Each row is followed by its class.
[-23   1   6 -27  31  -2   3   0   3  -6   1   6  18  -4  24 -29   2 -11
  -1  15  15  -6   1   3   4   0   8  -1   5   2   2   7  -7  -7   1  16
   1   3  12  -1  10   4   2] | guz
[-19   8   3  -5  28  -5  -6  -4   8  -5   2   4  18   3  19   0   5 -16
  -6   9   8  -6   6   5  -2   3   8  12   2   0   8   6   6  -4   0  12
 -21   3  -7  -4  12  11   2] | firir
[ -4   0   2  -6   8  -6   5  -2   0  -4  -5  14   3   4  34  51  11 -18
  -8  20   3  -5   6   9   7 -10   8   5 -12  -7  -3   9 -13 -14   3  -4
   0  -4   1   1   6  -2  -3] | limi
[-22   1   6 -17  18  -6  -7  -1   3  -1  -2   6  16   6  17 -23  16 -18
  -5   5   5  -7   1   6   4   6   4  10   6   3  15  10   9  -9  -2   8
  -7   6  -1  -3  10   9  -3] | firir
[ -3   2   4  -8  34 -32   7  -2  -6   0  -9   6   1  -1  32  51   0 -14
  -3   3   6  -5  -1   8   6  -4  12  17  -4   8  10  13  -1 -11   1   0
  -5  -9  11   0   5   6   0] | limi
[-16   5   3 -15  14   3  -3   1   2  -5   7   1  12  -5  11 -35   1  -6
  -4   9  10  -9   0  -1   4  10   4   4   8   1   9   2  -4  -3   0   9
  -2   2  22  -3   3   5  -1] | guz
[  3  -7   3  -8   8 -14  -2   5  -7  27  -3   8  -6   6   9  46  11 -13
 -10   9   0   6   4   9   9  -6   7  13  -8   9   7   9 -17  -5   1 -23
  10  -7  -4   2   8   7  -3] | limi
[  6  -2   1   0  13  -4   3   1  -5  -2  -6  47 -22   8  28  50  12 -17
 -12  20  -1   4   3  12   2 -12   7   2 -13   3   1  17 -11 -14   2  -7
   3  -2  -8  -5   1  11   1] | limi
[-24   3   3 -14  22  -1  -5  -5   3  -8   2  10  14  -6  15 -19   3 -13
  -5  11  13  -7   1   1   1   1   1   3   5   0  11  11  -9  -8  -2   9
  -2   2   2  -4   3   6   1] | guz
[-22  -1  -1 -10  11   8  -8  -1  13  -5   2  -6  22  -3   4 -31  -1  -8
  -3  15  11  -5   1   3   1   1   4   2   3   4 -11   4 -12  -1   0  12
  -4   2  -4  -4   4   2   0] | guz
[-25   1   3 -16  15  -8   0   1   1   3   3  -9  23   3  19 -16   5 -15
   0   4  10 -13  -3   3   5   7   4  12   7  12  14   8   7  -7  -1   5
  -4   1   2  -3  11  11   0] | firir
[ -2  -1   5  -4  13 -15   2   1  -3  -3 -14  22  -5  -7  28  33  11 -13
  -8  18  -2  -2   2   9   3  -5   2  15 -11   0   8   8  -3 -11   2  -8
  -1  -7  -1  -1   4   4  -6] | limi
[  1   3   2  -9  -2  -6   3   4  -6  -2  -5   8   7  -9  34  51   8 -14
  -7  25   8   3   1   7   9  -8   8  12 -10   6  -3  10 -25 -13   6 -14
  19 -13   8   0  -2   1  -6] | limi
[-28  12   2  -2  28  -6 -10  -7  11   0   5 -15  25  10   0 -12   9 -14
  -3  -9   5 -13   7   0  -3   6   4   8  14   5  16   8  15   3  -3   8
 -19   4  -8   3  17  12  11] | firir
[-21  -1   2 -17  23   3 -14  -2   7  -3   3   4  20  -2  12 -42   0 -13
  -5   8  12 -10  -3   1   1   5   2   2   5   6  12   9   1  -6  -1  13
  -9   5  -2  -5   3   9  -2] | guz
[ -9   4  -3   2   7 -11  -8   4  -2 -12  -1   2   8 -11  15  45   5  -9
 -12  18   4  -1   1   8  -9  -4   9  11  -9   3   3   7 -31   0   5 -17
   1  -8 -10  -4   3   1  -2] | limi
[-26   8   1  -9  23   3  -6  -1  11  -7   0   0  20   4  16  13   9 -23
 -11  13  11 -10   2   9   1  -2  13   3   3   0  -3  11  -9  -9   2  12
 -17   4 -19  -3   6   9   1] | firir
[ -9   3   6 -26  -9  36  -3   6   7  -8   6  25  15   6  25 -16  18 -19
  -9  35  17 -13  -2  11  22  -9  11 -12  -5 -13  -9   4 -18 -20   5  26
  -6  17 -19  -4   8   3  -8] | guz
